Below is a small trained network, with its code and all its weights. Each question gives an input and a target symbol and asks what happens when units are switched off, that is, made to give their printed mean instead of their output.

import numpy as np


def w(rows, s, z=0):
    codes = np.array(rows[::2]) - 128.0
    scale = np.full(codes.shape[1], s)
    scale[-1] = z or s
    return codes * scale


def norm(h):
    return h / np.sqrt((h * h).mean(-1, keepdims=True) + 1e-5)


def f(y):
    return np.maximum(y, 0)


def softmax(a):
    e = np.exp(a - a.max(-1, keepdims=True))
    return e / e.sum(-1, keepdims=True)


def log_softmax(a):
    a = a - a.max(-1, keepdims=True)
    return a - np.log(np.exp(a).sum(-1, keepdims=True))


def net(x, mask):
    ids = ['ΘΣαβγπω'.index(c) for c in x.split()]
    T = len(ids)
    res = E[ids] + P[:T]
    u = 0
    for l in range(3):
        r = norm(res)
        for j in range(2):
            rows = slice(3 * j, 3 * j + 3)
            q, k, v = (r @ M[l][rows].T for M in (Q, K, V))
            z = softmax(np.where(np.tri(T) > 0, q @ k.T / 3**0.5, -1e9)) @ v
            o = O[l][rows]
            res = res + np.where(mask[u + j], z, o[:, -1]) @ o[:, :-1]
        u += 2
        y = f(norm(res) @ A[l][:, :-1].T + A[l][:, -1])
        res = res + np.where(mask[u : u + 8], y, B[l][:, -1]) @ B[l][:, :-1]
        u += 8
    return log_softmax(norm(res)[-1] @ U[:, :-1].T + U[:, -1])


Q, K, V, O, A, B = {}, {}, {}, {}, {}, {}
E = w([
[130,169,80,162,72,176,104,19],'Θ',
[152,108,39,90,254,52,110,106],'Σ',
[160,146,180,187,122,125,171,207],'α',
[39,37,160,76,152,151,138,136],'β',
[145,144,76,177,164,174,227,92],'γ',
[136,158,106,187,166,188,46,139],'π',
[176,201,189,141,70,94,98,130],'ω',
],0.0058)
P = w([
[84,157,45,170,122,87,138,233],'0',
[252,126,176,176,196,146,136,64],'1',
[194,178,177,106,188,221,115,105],'2',
[123,186,186,111,172,185,103,136],'3',
[94,212,194,94,165,179,113,143],'4',
[60,228,218,73,166,200,78,121],'5',
],0.0037)
Q[0] = w([
[101,113,87,114,59,93,91,128],'L0H1',
[129,88,3,128,102,36,146,193],'L0H1',
[118,138,127,106,223,177,102,79],'L0H1',
[129,130,132,132,130,123,128,130],'L0H2',
[138,130,131,125,121,135,131,130],'L0H2',
[143,114,133,126,127,125,124,129],'L0H2',
],0.021)
K[0] = w([
[139,114,74,157,39,87,70,128],'L0H1',
[251,177,14,204,139,72,142,152],'L0H1',
[70,175,116,78,199,126,99,79],'L0H1',
[123,129,129,125,129,119,128,128],'L0H2',
[131,132,126,134,125,119,131,129],'L0H2',
[123,157,129,116,142,128,129,132],'L0H2',
],0.017)
V[0] = w([
[160,220,155,126,78,133,101,166],'L0H1',
[105,138,98,198,184,182,56,209],'L0H1',
[92,145,58,128,53,169,60,74],'L0H1',
[246,72,176,183,156,94,83,82],'L0H2',
[100,184,108,116,129,81,121,173],'L0H2',
[232,208,42,217,134,91,120,127],'L0H2',
],0.011)
O[0] = w([
[119,141,151,183,36,104,67,165,1],'L0H1',
[100,102,126,175,176,163,70,222,243],'L0H1',
[118,187,20,173,135,98,107,86,36],'L0H1',
[251,191,144,159,173,143,92,79,119],'L0H2',
[95,65,102,94,144,99,141,146,127],'L0H2',
[253,5,89,130,129,193,178,109,175],'L0H2',
],0.0064,0.0067)
A[0] = w([
[171,88,101,115,38,97,96,112,126],'L0N1',
[5,237,95,132,38,56,101,157,4],'L0N2',
[127,77,123,123,167,44,103,119,85],'L0N3',
[206,88,157,117,80,32,117,155,107],'L0N4',
[122,81,145,144,67,142,198,56,116],'L0N5',
[30,214,152,90,126,116,115,145,132],'L0N6',
[101,166,150,76,143,153,164,112,166],'L0N7',
[121,198,108,81,178,101,86,125,156],'L0N8',
],0.011,0.0023)
B[0] = w([
[100,208,119,113,125,51,146,132,155],'L0N1',
[128,55,40,160,176,155,180,252,190],'L0N2',
[147,137,128,108,104,122,115,128,144],'L0N3',
[148,161,183,92,119,113,114,177,154],'L0N4',
[105,165,128,177,119,131,132,139,158],'L0N5',
[138,169,157,122,128,130,88,26,255],'L0N6',
[107,145,155,124,164,117,97,153,255],'L0N7',
[91,136,164,138,113,143,143,132,203],'L0N8',
],0.017,0.0075)
Q[1] = w([
[33,155,153,101,252,144,139,10],'L1H1',
[142,191,195,178,156,194,94,141],'L1H1',
[93,196,233,160,137,153,99,151],'L1H1',
[85,174,189,90,249,91,134,95],'L1H2',
[120,90,183,171,79,121,118,197],'L1H2',
[153,88,103,238,43,145,99,94],'L1H2',
],0.013)
K[1] = w([
[103,55,45,88,147,104,173,153],'L1H1',
[76,79,163,123,81,67,133,239],'L1H1',
[63,105,103,131,81,107,91,251],'L1H1',
[104,68,66,74,81,97,198,160],'L1H2',
[122,151,209,102,167,162,183,107],'L1H2',
[153,198,148,153,174,207,84,95],'L1H2',
],0.015)
V[1] = w([
[126,128,134,195,102,93,1,105],'L1H1',
[76,175,136,157,140,157,139,128],'L1H1',
[102,124,84,117,122,125,126,115],'L1H1',
[74,205,149,105,249,124,126,117],'L1H2',
[199,101,112,123,121,169,150,112],'L1H2',
[85,149,188,144,170,184,156,100],'L1H2',
],0.0086)
O[1] = w([
[116,133,145,159,224,2,173,59,2],'L1H1',
[132,130,124,170,136,94,97,130,125],'L1H1',
[107,106,76,178,104,117,120,133,152],'L1H1',
[170,123,43,196,94,185,65,140,85],'L1H2',
[89,139,145,107,93,148,178,160,123],'L1H2',
[216,58,143,212,81,166,123,160,42],'L1H2',
],0.0047,0.0032)
A[1] = w([
[141,118,160,87,97,149,123,154,81],'L1N1',
[170,72,91,54,103,125,126,89,2],'L1N2',
[127,158,177,112,69,108,80,5,103],'L1N3',
[150,91,92,191,143,133,59,143,126],'L1N4',
[115,157,17,141,93,100,131,42,95],'L1N5',
[138,148,99,173,167,141,129,102,119],'L1N6',
[110,122,111,203,78,145,221,88,71],'L1N7',
[133,118,162,147,99,122,153,151,101],'L1N8',
],0.016,0.0026)
B[1] = w([
[78,123,104,177,104,144,117,95,199],'L1N1',
[160,115,96,26,130,145,64,75,152],'L1N2',
[131,177,236,97,180,113,76,90,248],'L1N3',
[184,180,108,165,149,139,96,170,253],'L1N4',
[146,18,180,169,135,45,125,80,166],'L1N5',
[98,114,131,106,95,114,122,128,214],'L1N6',
[149,164,145,166,131,162,253,118,158],'L1N7',
[98,129,123,110,80,130,116,79,155],'L1N8',
],0.016,0.0064)
Q[2] = w([
[145,141,160,83,68,89,108,101],'L2H1',
[36,198,117,130,247,130,104,125],'L2H1',
[31,70,154,133,180,144,100,146],'L2H1',
[186,92,145,159,82,188,69,101],'L2H2',
[230,38,126,235,77,168,183,152],'L2H2',
[29,95,174,134,187,189,116,162],'L2H2',
],0.015)
K[2] = w([
[105,134,186,102,92,132,73,98],'L2H1',
[120,97,8,77,106,62,180,202],'L2H1',
[87,35,113,144,104,159,159,139],'L2H1',
[183,150,137,210,168,159,70,119],'L2H2',
[231,105,152,156,142,205,112,87],'L2H2',
[34,84,116,115,119,148,81,223],'L2H2',
],0.016)
V[2] = w([
[50,127,123,97,140,81,147,123],'L2H1',
[107,130,104,135,115,177,160,220],'L2H1',
[134,175,66,55,134,121,63,120],'L2H1',
[131,1,108,114,132,185,164,175],'L2H2',
[165,92,77,144,54,65,200,145],'L2H2',
[104,87,90,144,101,128,127,137],'L2H2',
],0.011)
O[2] = w([
[195,175,120,109,99,170,147,107,115],'L2H1',
[178,113,167,166,103,124,87,32,254],'L2H1',
[143,147,94,173,191,162,208,88,97],'L2H1',
[78,255,178,172,140,100,84,118,185],'L2H2',
[63,155,124,95,238,165,113,111,6],'L2H2',
[143,167,166,103,145,148,128,98,125],'L2H2',
],0.0072,0.0078)
A[2] = w([
[196,144,45,254,182,126,58,198,22],'L2N1',
[97,170,97,186,108,195,252,154,5],'L2N2',
[138,166,113,109,190,111,183,126,148],'L2N3',
[134,169,107,69,92,80,154,201,34],'L2N4',
[102,140,173,165,68,124,156,148,138],'L2N5',
[137,179,96,70,101,73,145,205,64],'L2N6',
[126,27,140,165,149,28,171,68,8],'L2N7',
[131,109,41,57,184,192,146,104,43],'L2N8',
],0.016,0.0027)
B[2] = w([
[178,169,115,213,161,173,93,235,255],'L2N1',
[105,121,181,107,161,199,248,130,160],'L2N2',
[157,105,95,136,63,132,92,129,143],'L2N3',
[112,209,79,123,108,101,153,134,151],'L2N4',
[128,90,73,128,94,134,103,114,173],'L2N5',
[110,184,113,100,95,83,167,136,151],'L2N6',
[131,86,110,175,194,29,155,131,162],'L2N7',
[151,105,56,61,182,134,104,111,151],'L2N8',
],0.018,0.016)
U = w([
[104,227,78,80,61,62,170,171,170],'Θ',
[104,103,165,125,116,224,246,124,176],'Σ',
[76,195,221,111,186,142,62,89,180],'α',
[186,164,111,186,160,170,90,240,190],'β',
[95,59,118,153,2,159,54,115,2],'γ',
[147,57,126,180,174,18,160,109,54],'π',
[168,88,42,23,185,157,87,101,90],'ω',
],0.0049,0.00029)

Each question gives the input, a string of symbols that net reads in full, and the target symbol t.
The units are the heads (3 rows each of Q, K, V and O) and the neurons (one row each of A and B). Each row of codes is followed by its name. A weight is (code - 128) times the scale printed after its matrix; where a second scale follows, it is the last column's (O, A, B and U).
mask holds one flag per unit, layer by layer, with each layer's heads first. A switched-off unit (its flag False) gives its mean, the last column of its rows in O or B, instead of its output. The means were averaged over made-up inputs and are rounded, as every weight is.
A unit's drop is (log p(t) with every unit on - log p(t) with that unit switched off) / (log p(t) with every unit on - log p(t) with every unit switched off).
The circuit of an input: a set's keep is (log p(t) with only the set's units on - log p(t) with every unit switched off) / (log p(t) with every unit on - log p(t) with every unit switched off). Starting from the 12 units with the biggest drops (on a tie, the unit counted first), units are removed one at a time, each time the one whose removal leaves the highest keep (on an exact tie, the one counted first), for as long as the keep stays at least 0.8.
units of the circuit, in order: the units of the circuit, biggest drop first
unit that matters most: the unit with the biggest drop
k most important neurons: the k neurons with the biggest drops, biggest first
top k neurons in layer l: the k neurons of layer l with the biggest drops, biggest first
heads that matter: for each layer, one digit per head in row order, 1 if its drop is at least 0.15 and else 0, layers parted by /
input γ Σ γ Σ β γ, target γ: heads that matter => 01 / 00 / 10
input γ β π β β, target γ: heads that matter => 00 / 00 / 01
input γ γ Σ, target ω: units of the circuit, in order => (L0H2, L1N2, L0N7, L2N1)
input π Θ β β Σ, target α: units of the circuit, in order => (L0H2, L0N6, L1N3)
input ω π Θ γ γ β, target ω: heads that matter => 11 / 00 / 01
input α β γ, target α: 2 most important neurons => (L2N1, L0N7)
input ω γ β β γ Θ, target α: unit that matters most => L1N3
input Θ α Θ π β Σ, target Θ: 2 most important neurons => (L0N6, L1N5)
input γ ω β β β π, target γ: heads that matter => 11 / 01 / 01
input α α Σ Θ β ω, target α: 2 most important neurons => (L2N1, L0N7)
input β β π, target α: heads that matter => 11 / 00 / 00
input γ α β Σ, target γ: heads that matter => 01 / 00 / 00
input π γ π β, target π: heads that matter => 11 / 00 / 00
input π β Θ Σ, target π: heads that matter => 11 / 00 / 00
input α β γ γ Θ, target α: unit that matters most => L0H1
input Σ Σ γ β, target Σ: 3 most important neurons => (L1N2, L2N2, L0N6)
input π β Σ, target π: heads that matter => 10 / 00 / 00
input Θ π ω ω, target Θ: top 3 neurons in layer 0 => (L0N1, L0N6, L0N4)
input Σ α γ ω β Σ, target Σ: 3 most important neurons => (L1N2, L0N6, L2N2)
input π β Θ γ, target π: unit that matters most => L0H1
input Σ Θ π β Θ α, target Σ: heads that matter => 01 / 00 / 10
input π β β γ Σ β, target π: 3 most important neurons => (L0N6, L0N2, L1N4)
input π π α β Θ α, target π: 2 most important neurons => (L1N4, L0N2)
input ω α Θ Σ γ, target Σ: 2 most important neurons => (L1N7, L0N7)
input ω γ β β γ, target α: 2 most important neurons => (L1N3, L0N6)
input π γ β β γ α, target α: 2 most important neurons => (L1N3, L0N6)
input β α β Θ π, target α: heads that matter => 01 / 00 / 00
input Σ Σ Θ γ β π, target Σ: top 2 neurons in layer 1 => (L1N2, L1N4)
input Θ π Θ β Θ β, target α: unit that matters most => L0H2
